Below are the code and all the weights of a small trained network. Each question names an input and a class and asks about switching units off, where a switched-off unit gives its printed mean instead of its output.

import numpy as np


def w(rows, s, z=0):
    codes = np.array(rows[::2]) - 128.0
    scale = np.full(codes.shape[1], s)
    scale[-1] = z or s
    return codes * scale


def norm(h):
    return h / np.sqrt((h * h).mean(-1, keepdims=True) + 1e-5)


def f(y):
    return y / 2 * (1 + np.tanh(0.7978845608 * (y + 0.044715 * y**3)))


def log_softmax(a):
    a = a - a.max(-1, keepdims=True)
    return a - np.log(np.exp(a).sum(-1, keepdims=True))


def net(x, mask):
    res = np.array(x, float).reshape(1, 4) / 4 @ E
    u = 0
    for l in range(4):
        y = f(norm(res) @ A[l][:, :-1].T + A[l][:, -1])
        res = res + np.where(mask[u : u + 7], y, B[l][:, -1]) @ B[l][:, :-1]
        u += 7
    return log_softmax(norm(res)[-1] @ U[:, :-1].T + U[:, -1])


A, B = {}, {}
E = w([
[191,164,156,114,84,155,44,33,96,57,165,112],'x0',
[71,130,162,94,78,117,151,66,184,151,114,210],'x1',
[50,111,136,164,49,104,165,163,132,2,193,119],'x2',
[146,64,218,200,162,110,113,103,163,131,154,90],'x3',
],0.0087)
A[0] = w([
[136,140,104,132,114,154,86,181,85,150,152,228,16],'L0N1',
[179,162,181,64,198,144,119,124,100,221,94,103,42],'L0N2',
[86,138,150,58,79,105,160,51,176,171,147,225,23],'L0N3',
[26,162,110,213,144,124,148,181,143,181,79,185,165],'L0N4',
[111,154,115,100,84,160,44,35,103,104,163,147,138],'L0N5',
[132,180,37,174,142,134,53,220,123,122,129,3,4],'L0N6',
[103,108,139,141,111,199,98,126,105,153,151,141,24],'L0N7',
],0.0048,0.0032)
B[0] = w([
[66,110,140,144,164,127,124,107,112,127,116,86,111],'L0N1',
[173,130,155,126,31,34,160,127,202,41,115,29,202],'L0N2',
[143,90,108,53,117,152,82,157,211,199,254,139,210],'L0N3',
[171,145,201,112,150,204,67,136,141,64,134,199,253],'L0N4',
[171,52,169,147,153,136,116,166,127,70,78,240,225],'L0N5',
[179,92,142,118,105,183,189,107,145,137,210,173,196],'L0N6',
[94,136,129,124,169,173,182,139,82,174,58,151,97],'L0N7',
],0.0067,0.0037)
A[1] = w([
[200,73,165,89,106,101,95,149,147,76,114,176,97],'L1N1',
[51,81,128,88,84,116,164,45,143,161,103,151,30],'L1N2',
[177,136,71,137,149,139,138,132,12,179,221,63,87],'L1N3',
[77,222,3,60,51,189,114,145,25,145,59,155,2],'L1N4',
[175,79,188,90,85,157,199,136,129,61,160,144,139],'L1N5',
[119,84,188,207,176,50,87,82,130,165,180,111,36],'L1N6',
[121,145,102,137,58,87,209,133,189,73,93,80,43],'L1N7',
],0.0058,0.0032)
B[1] = w([
[136,192,113,103,144,180,141,159,115,126,147,138,227],'L1N1',
[157,88,88,141,116,161,125,125,181,123,154,142,142],'L1N2',
[91,117,59,180,103,144,114,103,210,196,172,132,176],'L1N3',
[111,52,96,113,204,65,200,50,85,115,181,151,190],'L1N4',
[124,160,137,91,130,100,85,133,91,209,146,124,254],'L1N5',
[1,195,149,94,228,138,178,83,93,128,130,122,188],'L1N6',
[86,210,130,118,148,119,64,152,118,149,141,85,131],'L1N7',
],0.0088,0.0047)
A[2] = w([
[129,220,135,62,162,105,104,217,105,155,166,117,82],'L2N1',
[64,128,133,147,48,98,133,183,102,50,179,129,93],'L2N2',
[182,132,96,118,145,110,153,62,157,158,71,124,71],'L2N3',
[201,118,129,97,141,137,115,110,134,168,2,128,31],'L2N4',
[104,111,108,165,145,86,187,237,187,133,63,183,107],'L2N5',
[146,130,83,166,103,142,158,156,90,118,121,111,3],'L2N6',
[168,67,146,91,152,140,179,146,77,68,98,170,153],'L2N7',
],0.0086,0.0024)
B[2] = w([
[125,165,71,211,185,83,125,64,127,192,139,97,213],'L2N1',
[175,118,104,87,87,49,143,140,171,156,2,49,253],'L2N2',
[76,139,143,54,78,39,146,207,136,67,101,94,183],'L2N3',
[103,129,58,150,60,62,119,122,140,90,75,71,195],'L2N4',
[195,134,144,178,97,192,30,152,41,47,79,175,249],'L2N5',
[106,47,163,15,184,136,122,158,149,131,134,107,132],'L2N6',
[93,165,113,204,150,123,159,142,71,214,128,137,185],'L2N7',
],0.0085,0.0051)
A[3] = w([
[165,72,36,177,170,136,111,202,105,91,170,66,87],'L3N1',
[138,44,253,170,183,112,155,63,111,112,155,95,27],'L3N2',
[192,100,81,146,170,211,155,147,134,110,168,16,55],'L3N3',
[126,87,120,165,89,130,107,165,156,101,173,81,93],'L3N4',
[60,141,205,181,189,148,116,110,161,47,103,102,47],'L3N5',
[173,170,134,118,53,164,54,46,8,48,138,137,4],'L3N6',
[126,138,26,93,112,103,159,143,70,88,171,194,109],'L3N7',
],0.0067,0.0034)
B[3] = w([
[105,142,212,27,75,190,94,78,174,129,138,198,253],'L3N1',
[70,23,61,85,160,147,196,156,118,80,121,114,204],'L3N2',
[92,129,141,99,58,143,156,170,220,131,177,219,205],'L3N3',
[124,154,59,75,140,90,127,69,147,146,82,175,154],'L3N4',
[156,106,101,135,184,87,216,53,55,199,173,115,194],'L3N5',
[147,106,145,177,168,166,107,254,73,135,42,170,224],'L3N6',
[83,44,245,187,213,151,206,78,133,113,175,18,239],'L3N7',
],0.009,0.0037)
U = w([
[149,142,102,90,39,7,107,142,152,109,46,26,222],'0',
[65,49,154,100,205,118,211,83,64,136,195,111,189],'1',
[116,114,151,39,31,211,94,143,210,151,198,223,131],'2',
[191,129,161,204,130,211,57,194,5,111,45,191,140],'3',
[118,228,54,214,149,114,105,63,123,200,210,116,3],'4',
],0.012,0.00062)

Each question gives the input, the list of numbers given to net, and the class t.
The units are the neurons (one row each of A and B). Each row of codes is followed by its name. A weight is (code - 128) times the scale printed after its matrix; where a second scale follows, it is the last column's (A, B and U).
mask holds one flag per neuron, layer by layer. A switched-off neuron (its flag False) gives its mean, the last column of its row in B, instead of its output. The means were averaged over made-up inputs and are rounded, as every weight is.
A unit's drop is (log p(t) with every unit on - log p(t) with that unit switched off) / (log p(t) with every unit on - log p(t) with every unit switched off).
The circuit of an input: a set's keep is (log p(t) with only the set's units on - log p(t) with every unit switched off) / (log p(t) with every unit on - log p(t) with every unit switched off). Starting from the 12 units with the biggest drops (on a tie, the unit counted first), units are removed one at a time, each time the one whose removal leaves the highest keep (on an exact tie, the one counted first), for as long as the keep stays at least 0.8.
units of the circuit, in order: the units of the circuit, biggest drop first
k most important neurons: the k neurons with the biggest drops, biggest first
k most important neurons of layer l: the k neurons of layer l with the biggest drops, biggest first
input [8,-8,5,3], class 2: units of the circuit, in order : (L3N3 L3N1)
input [-7,3,6,-8], class 1: units of the circuit, in order : (L3N7)
input [-8,-8,3,1], class 2: 4 most important neurons : (L3N1 L0N6 L0N5 L3N3)
input [-4,-6,6,5], class 0: 4 most important neurons of layer 1 : (L1N1 L1N4 L1N2 L1N7)
input [-4,3,-2,-2], class 3: 4 most important neurons : (L1N5 L2N5 L1N6 L0N6)
input [6,-6,2,7], class 1: 3 most important neurons : (L1N6 L2N5 L3N2)
input [-6,-6,-5,-8], class 1: 2 most important neurons : (L1N4 L3N7)
input [7,5,-4,6], class 3: 3 most important neurons : (L3N6 L0N5 L1N1)
input [-7,-4,5,-3], class 3: 3 most important neurons : (L2N5 L0N2 L0N4)
input [-3,-4,0,-4], class 1: 2 most important neurons : (L3N7 L1N4)
input [-8,-8,4,6], class 2: 2 most important neurons : (L3N1 L0N5)
input [-2,0,2,-3], class 4: 3 most important neurons : (L0N4 L2N7 L1N3)
input [-3,3,-3,1], class 4: 3 most important neurons : (L0N4 L2N1 L1N1)
input [-6,6,-4,-7], class 1: units of the circuit, in order : (L1N4)
input [4,-4,-4,2], class 0: 2 most important neurons of layer 2 : (L2N5 L2N3)
input [1,-7,6,6], class 2: 2 most important neurons of layer 0 : (L0N2 L0N6)
input [0,-7,-6,-2], class 2: 3 most important neurons : (L1N3 L0N6 L2N2)
input [-4,-5,4,4], class 2: 2 most important neurons : (L0N2 L3N1)
input [-1,-7,0,-7], class 1: 2 most important neurons : (L1N4 L3N7)
input [3,-7,-2,7], class 1: 2 most important neurons : (L1N6 L3N2)
input [-6,-8,6,5], class 2: units of the circuit, in order : (L3N1)
input [-8,-6,-8,-8], class 0: 2 most important neurons of layer 1 : (L1N6 L1N1)
input [8,4,-3,-7], class 3: 2 most important neurons of layer 1 : (L1N6 L1N3)
input [7,4,-7,4], class 0: 3 most important neurons of layer 0 : (L0N4 L0N2 L0N6)
input [-8,-4,7,5], class 3: 3 most important neurons of layer 0 : (L0N2 L0N4 L0N3)
input [6,5,3,-6], class 1: 2 most important neurons of layer 0 : (L0N4 L0N2)
input [5,2,-2,-3], class 3: units of the circuit, in order : (L3N6)
